Below is a small trained network, with its code and all its weights. Each question gives an input and a class and asks what happens when units are switched off, that is, made to give their printed mean instead of their output.

import numpy as np


def w(rows, s, z=0):
    codes = np.array(rows[::2]) - 128.0
    scale = np.full(codes.shape[1], s)
    scale[-1] = z or s
    return codes * scale


def f(y):
    return y / 2 * (1 + np.tanh(0.7978845608 * (y + 0.044715 * y**3)))


def log_softmax(a):
    a = a - a.max(-1, keepdims=True)
    return a - np.log(np.exp(a).sum(-1, keepdims=True))


def net(x, mask):
    res = np.array(x, float).reshape(1, 6) / 4 @ E
    y = f(res @ A[0][:, :-1].T + A[0][:, -1])
    res = res + np.where(mask, y, B[0][:, -1]) @ B[0][:, :-1]
    return log_softmax(res[-1] @ U[:, :-1].T + U[:, -1])


A, B = {}, {}
E = w([
[205,110,132,91,121,134,133,149,103],'x0',
[173,177,108,137,127,135,153,163,114],'x1',
[122,158,124,57,115,152,153,87,81],'x2',
[119,82,118,123,167,57,168,149,11],'x3',
[119,73,107,119,210,168,91,205,124],'x4',
[176,167,106,154,90,87,57,177,72],'x5',
],0.011)
A[0] = w([
[102,145,160,203,95,106,187,54,194,215],'N1',
[196,165,136,120,71,215,72,105,152,235],'N2',
[154,154,132,153,119,50,175,80,148,244],'N3',
[98,96,152,148,251,255,245,154,217,196],'N4',
[143,147,149,35,121,160,242,61,143,254],'N5',
[137,117,151,216,106,51,195,81,76,209],'N6',
[46,183,135,180,107,105,64,104,147,142],'N7',
],0.0081,0.003)
B[0] = w([
[171,128,160,111,105,147,85,94,132,226],'N1',
[121,180,114,61,168,165,60,72,188,221],'N2',
[129,162,147,131,118,100,98,27,58,195],'N3',
[90,30,145,167,78,151,223,138,161,254],'N4',
[91,135,130,110,181,244,133,72,76,250],'N5',
[155,79,158,147,78,68,170,116,77,213],'N6',
[131,94,100,115,121,168,86,193,79,185],'N7',
],0.011,0.0094)
U = w([
[76,149,167,156,96,164,248,54,98,26],'0',
[114,147,136,178,250,114,121,241,1,254],'1',
[131,225,79,68,158,159,46,60,167,166],'2',
[146,166,163,167,39,59,125,51,91,54],'3',
[80,87,112,190,127,76,199,164,202,121],'4',
],0.0076,0.0032)

Each question gives the input, the list of numbers given to net, and the class t.
The units are the neurons (one row each of A and B). Each row of codes is followed by its name. A weight is (code - 128) times the scale printed after its matrix; where a second scale follows, it is the last column's (A, B and U).
mask holds one flag per neuron, in row order. A switched-off neuron (its flag False) gives its mean, the last column of its row in B, instead of its output. The means were averaged over made-up inputs and are rounded, as every weight is.
A unit's drop is (log p(t) with every unit on - log p(t) with that unit switched off) / (log p(t) with every unit on - log p(t) with every unit switched off).
The circuit of an input: a set's keep is (log p(t) with only the set's units on - log p(t) with every unit switched off) / (log p(t) with every unit on - log p(t) with every unit switched off). Starting from all 7 units, units are removed one at a time, each time the one whose removal leaves the highest keep (on an exact tie, the one counted first), for as long as the keep stays at least 0.8.
units of the circuit, in order: the units of the circuit, biggest drop first
most important unit: the unit with the biggest drop
k most important neurons: the k neurons with the biggest drops, biggest first
drop of u: that unit's drop, to one decimal
input [-6,-2,-2,2,4,0], class 4: units of the circuit, in order : [N5; N3]
input [-6,4,-6,-6,7,3], class 4: units of the circuit, in order : [N4]
input [8,-8,-5,5,-5,-3], class 3: units of the circuit, in order : [N4; N6]
input [0,1,0,-2,-1,5], class 2: 3 most important neurons : [N4; N2; N6]
input [-6,-4,6,0,-2,7], class 1: units of the circuit, in order : [N7; N1]
input [-3,-6,1,8,0,3], class 3: 3 most important neurons : [N6; N5; N7]
input [3,6,-7,8,1,-7], class 4: units of the circuit, in order : [N5; N4]
input [-3,6,1,-1,4,1], class 4: units of the circuit, in order : [N5; N3]
input [-6,-7,5,-3,-8,-4], class 2: units of the circuit, in order : [N1; N4]
input [-2,-6,-8,-5,-8,-2], class 2: 4 most important neurons : [N2; N4; N7; N1]
input [3,-8,4,1,3,2], class 1: 2 most important neurons : [N2; N4]
input [-4,-7,4,3,4,0], class 4: units of the circuit, in order : [N5; N3]
input [7,4,-5,-6,5,-7], class 4: units of the circuit, in order : [N4; N3]
input [1,-3,4,-8,-7,-6], class 2: most important unit : N2
input [-8,3,-6,1,5,1], class 4: units of the circuit, in order : [N4; N5]
input [0,5,-5,-3,3,-2], class 4: 2 most important neurons : [N5; N4]
input [2,3,1,8,-1,5], class 3: 4 most important neurons : [N6; N5; N7; N3]
input [-2,-3,3,-2,-3,6], class 2: 2 most important neurons : [N4; N2]
input [2,6,7,-1,-4,8], class 2: 2 most important neurons : [N2; N4]
input [1,-2,1,-5,-6,8], class 2: units of the circuit, in order : [N2]
input [-1,-4,-8,6,-8,-7], class 3: drop of N6 : 0.2
input [0,6,-6,6,-8,-2], class 3: drop of N7 : 0.0
input [0,-8,1,-4,-6,-4], class 2: drop of N2 : 0.1
